Below are the code and all the weights of a small trained network. Each question names an input and a class and asks about switching units off, where a switched-off unit gives its printed mean instead of its output.

import numpy as np


def w(rows, s, z=0):
    codes = np.array(rows[::2]) - 128.0
    scale = np.full(codes.shape[1], s)
    scale[-1] = z or s
    return codes * scale


def norm(h):
    return h / np.sqrt((h * h).mean(-1, keepdims=True) + 1e-5)


def f(y):
    return np.maximum(y, 0)


def log_softmax(a):
    a = a - a.max(-1, keepdims=True)
    return a - np.log(np.exp(a).sum(-1, keepdims=True))


def net(x, mask):
    res = np.array(x, float).reshape(1, 8) / 4 @ E
    u = 0
    for l in range(3):
        y = f(norm(res) @ A[l][:, :-1].T + A[l][:, -1])
        res = res + np.where(mask[u : u + 13], y, B[l][:, -1]) @ B[l][:, :-1]
        u += 13
    return log_softmax(norm(res)[-1] @ U[:, :-1].T + U[:, -1])


A, B = {}, {}
E = w([
[175,225,117,143,99,155,142,243,97,149,157,138],'x0',
[131,198,137,219,163,217,62,23,46,162,137,143],'x1',
[248,123,155,52,78,81,126,61,66,205,148,148],'x2',
[128,126,130,127,132,128,127,130,127,128,126,131],'x3',
[218,125,75,190,211,78,160,121,99,55,101,110],'x4',
[118,124,3,125,120,136,152,108,143,201,110,138],'x5',
[55,126,114,59,182,125,212,117,36,120,209,103],'x6',
[154,156,133,108,106,180,185,93,172,93,123,148],'x7',
],0.0058)
A[0] = w([
[115,155,156,187,102,213,108,84,92,122,98,113,101],'L0N1',
[200,188,104,158,99,158,157,193,111,99,182,120,53],'L0N2',
[96,170,110,89,185,138,194,131,94,99,191,164,55],'L0N3',
[190,155,141,193,99,106,73,133,215,134,79,166,62],'L0N4',
[111,81,133,192,152,38,28,184,65,176,112,79,66],'L0N5',
[65,96,107,141,130,57,56,175,64,177,187,120,104],'L0N6',
[102,90,124,48,64,94,155,205,177,79,92,104,96],'L0N7',
[83,121,111,141,175,164,112,167,143,105,112,156,3],'L0N8',
[156,167,129,157,77,185,149,217,100,156,178,140,18],'L0N9',
[164,171,126,112,88,190,209,65,187,61,162,158,13],'L0N10',
[113,133,133,124,95,191,95,111,98,154,104,125,74],'L0N11',
[129,136,16,140,117,131,136,123,158,213,99,65,49],'L0N12',
[142,150,253,142,127,101,96,148,124,67,151,63,61],'L0N13',
],0.0068,0.007)
B[0] = w([
[170,78,139,135,192,98,146,173,186,172,186,147,226],'L0N1',
[80,131,125,93,192,73,75,120,108,153,73,132,186],'L0N2',
[121,55,146,142,119,180,146,157,90,153,77,74,178],'L0N3',
[76,48,149,103,145,178,178,171,6,156,107,42,218],'L0N4',
[180,188,147,81,140,204,215,84,207,92,81,147,187],'L0N5',
[174,166,165,91,136,207,204,99,179,116,78,139,204],'L0N6',
[168,120,147,201,223,146,121,121,129,228,187,160,254],'L0N7',
[115,182,95,159,97,148,113,139,178,71,135,64,142],'L0N8',
[61,161,131,81,189,66,71,132,100,152,58,142,169],'L0N9',
[202,178,154,81,198,200,179,125,208,133,25,143,151],'L0N10',
[160,119,124,121,162,100,161,146,159,159,162,131,166],'L0N11',
[107,94,107,105,106,173,122,142,99,67,140,254,179],'L0N12',
[116,79,25,77,120,185,114,147,112,90,153,254,189],'L0N13',
],0.007,0.0045)
A[1] = w([
[185,163,151,117,33,54,139,81,81,130,141,122,35],'L1N1',
[96,77,133,138,111,76,104,24,168,83,127,85,72],'L1N2',
[196,114,139,171,87,155,69,169,172,146,50,152,87],'L1N3',
[128,95,126,109,66,2,172,211,209,119,170,108,36],'L1N4',
[103,146,125,197,134,119,115,155,154,30,153,65,105],'L1N5',
[104,133,18,150,75,132,150,107,125,154,125,149,55],'L1N6',
[133,218,107,150,111,111,123,206,98,128,142,101,111],'L1N7',
[181,145,71,163,161,66,151,107,75,45,147,75,37],'L1N8',
[201,132,163,89,75,56,118,85,72,163,147,129,26],'L1N9',
[150,112,120,162,106,115,80,156,142,129,65,122,83],'L1N10',
[181,150,156,127,165,99,123,94,122,142,106,157,83],'L1N11',
[181,90,138,200,42,129,37,163,160,136,74,107,89],'L1N12',
[94,151,126,97,118,114,212,118,62,103,185,51,3],'L1N13',
],0.0071,0.0054)
B[1] = w([
[132,170,63,128,81,61,78,119,157,97,172,67,167],'L1N1',
[79,190,144,89,191,28,95,188,93,179,50,165,178],'L1N2',
[94,126,140,77,133,129,246,69,71,126,172,108,254],'L1N3',
[189,97,162,215,178,98,179,117,136,173,227,130,170],'L1N4',
[188,160,80,108,14,72,136,110,128,120,127,91,210],'L1N5',
[126,86,156,116,85,108,144,177,76,35,144,228,174],'L1N6',
[109,123,167,100,155,2,114,82,119,140,63,128,198],'L1N7',
[183,34,52,177,143,115,80,174,135,85,59,87,193],'L1N8',
[138,190,46,103,52,105,130,114,164,69,147,48,233],'L1N9',
[83,140,140,92,148,147,184,111,79,96,127,97,162],'L1N10',
[127,139,45,134,138,139,142,131,167,86,122,87,229],'L1N11',
[46,77,114,115,142,112,192,102,32,95,182,66,186],'L1N12',
[72,46,166,160,82,174,159,125,43,168,93,58,159],'L1N13',
],0.0064,0.0028)
A[2] = w([
[108,153,169,101,122,156,141,123,174,225,162,110,95],'L2N1',
[4,171,199,95,1,182,78,122,198,205,205,152,3],'L2N2',
[84,94,137,89,168,88,78,101,126,118,153,184,69],'L2N3',
[180,70,48,117,192,105,137,124,67,142,139,157,188],'L2N4',
[15,178,95,248,103,126,107,171,198,71,147,84,34],'L2N5',
[175,155,96,114,33,137,108,98,138,123,160,121,97],'L2N6',
[160,121,232,106,117,130,52,152,93,3,184,155,64],'L2N7',
[26,138,128,181,188,163,157,192,171,106,107,119,138],'L2N8',
[48,164,150,94,89,115,84,123,168,182,155,103,73],'L2N9',
[102,191,116,188,166,166,87,73,55,131,155,95,143],'L2N10',
[73,96,170,106,121,154,117,134,103,158,162,92,52],'L2N11',
[63,51,151,129,154,80,110,6,189,106,86,148,92],'L2N12',
[133,195,125,251,150,183,32,34,82,168,178,146,46],'L2N13',
],0.0072,0.0047)
B[2] = w([
[151,136,110,171,171,129,89,96,126,71,116,92,188],'L2N1',
[137,95,69,212,150,125,119,178,183,1,48,93,177],'L2N2',
[159,165,124,157,131,136,86,137,130,125,97,153,149],'L2N3',
[77,154,191,175,93,175,38,116,171,105,141,133,254],'L2N4',
[184,163,99,62,61,91,102,57,123,119,181,81,163],'L2N5',
[86,156,129,136,110,132,115,99,141,88,169,101,154],'L2N6',
[75,118,42,131,63,142,139,102,91,156,145,213,142],'L2N7',
[189,153,142,78,68,118,106,28,96,165,171,127,231],'L2N8',
[118,131,129,177,140,106,95,128,141,95,100,114,152],'L2N9',
[130,73,145,110,103,68,159,197,168,163,140,133,167],'L2N10',
[128,108,100,179,119,142,114,138,118,133,86,98,157],'L2N11',
[127,225,139,88,130,102,126,234,67,192,122,145,181],'L2N12',
[172,47,149,109,166,78,208,185,196,171,211,156,156],'L2N13',
],0.0082,0.0085)
U = w([
[159,72,153,160,176,89,148,158,181,177,215,133,103],'0',
[126,108,95,191,140,118,102,152,149,58,75,90,220],'1',
[140,170,96,81,51,95,117,88,126,122,188,75,115],'2',
[73,72,165,120,116,170,167,132,42,159,119,82,83],'3',
[97,195,146,96,164,60,83,165,91,169,78,165,86],'4',
[107,95,95,116,81,163,125,144,108,96,154,251,86],'5',
[168,163,150,80,161,183,179,100,170,125,88,125,63],'6',
[139,133,143,129,127,158,94,124,130,131,133,115,254],'7',
],0.013,0.0073)

Each question gives the input, the list of numbers given to net, and the class t.
The units are the neurons (one row each of A and B). Each row of codes is followed by its name. A weight is (code - 128) times the scale printed after its matrix; where a second scale follows, it is the last column's (A, B and U).
mask holds one flag per neuron, layer by layer. A switched-off neuron (its flag False) gives its mean, the last column of its row in B, instead of its output. The means were averaged over made-up inputs and are rounded, as every weight is.
A unit's drop is (log p(t) with every unit on - log p(t) with that unit switched off) / (log p(t) with every unit on - log p(t) with every unit switched off).
The circuit of an input: a set's keep is (log p(t) with only the set's units on - log p(t) with every unit switched off) / (log p(t) with every unit on - log p(t) with every unit switched off). Starting from the 12 units with the biggest drops (on a tie, the unit counted first), units are removed one at a time, each time the one whose removal leaves the highest keep (on an exact tie, the one counted first), for as long as the keep stays at least 0.8.
units of the circuit, in order: the units of the circuit, biggest drop first
most important unit: the unit with the biggest drop
top k neurons: the k neurons with the biggest drops, biggest first
top k neurons in layer l: the k neurons of layer l with the biggest drops, biggest first
input [8,2,5,-4,7,6,-8,-4], class 3: top 2 neurons -> (L0N4 L1N3)
input [5,-8,-1,3,-8,7,6,-6], class 0: top 2 neurons -> (L0N7 L1N4)
input [2,3,-7,-1,6,-4,8,8], class 3: units of the circuit, in order -> (L0N3 L1N13)
input [4,4,3,-4,-1,5,-1,-2], class 5: most important unit -> L0N12
input [8,1,5,-5,2,-1,-7,7], class 4: top 2 neurons -> (L0N2 L0N9)
input [-1,-3,-6,-8,1,-5,-1,8], class 6: units of the circuit, in order -> (L0N10 L2N4)
input [8,6,-1,0,4,8,-7,-8], class 4: units of the circuit, in order -> (L1N7 L2N2)
input [6,6,6,8,-1,-8,-2,2], class 5: units of the circuit, in order -> (L0N13 L2N7)
input [-6,-7,-5,6,-8,-4,7,6], class 1: top 2 neurons -> (L2N2 L0N1)
input [-2,-1,0,-5,0,-4,2,-7], class 6: top 2 neurons -> (L0N5 L0N6)
input [-5,6,7,-1,-3,-6,1,-5], class 2: top 2 neurons -> (L0N7 L1N9)
input [4,-3,3,5,5,-1,7,-5], class 3: top 2 neurons -> (L1N13 L0N3)
input [-2,-7,-8,-5,-6,-8,-7,-1], class 2: top 3 neurons -> (L2N8 L2N5 L0N1)
input [-4,7,-8,8,-8,-8,5,-1], class 1: units of the circuit, in order -> (L2N2)
input [5,7,7,-5,-7,-1,4,-7], class 0: top 2 neurons in layer 1 -> (L1N5 L1N3)
input [-2,-3,4,0,0,5,7,-8], class 6: top 2 neurons -> (L0N6 L0N5)
input [-3,5,-5,3,0,7,-3,-8], class 6: units of the circuit, in order -> (L0N5 L0N6)
input [-8,7,2,1,-5,-5,-1,1], class 4: top 2 neurons in layer 2 -> (L2N12 L2N3)
input [-5,5,-5,-8,-8,5,7,5], class 1: top 2 neurons -> (L2N2 L0N4)
input [7,8,-1,-3,8,-1,-8,-3], class 0: most important unit -> L2N10
input [2,-3,-3,6,6,8,7,4], class 5: units of the circuit, in order -> (L0N12 L1N6)
input [1,4,4,-7,-3,-7,8,3], class 3: top 2 neurons -> (L1N13 L0N3)
input [-1,-7,-7,1,7,6,-4,-7], class 0: units of the circuit, in order -> (L1N4 L2N2)
input [-2,-8,6,4,0,6,8,6], class 0: top 2 neurons in layer 0 -> (L0N4 L0N7)
input [8,-7,-5,-7,0,-2,6,5], class 4: top 2 neurons in layer 2 -> (L2N13 L2N10)
input [-6,6,5,-6,6,-5,-1,-3], class 0: top 4 neurons in layer 2 -> (L2N13 L2N2 L2N10 L2N1)
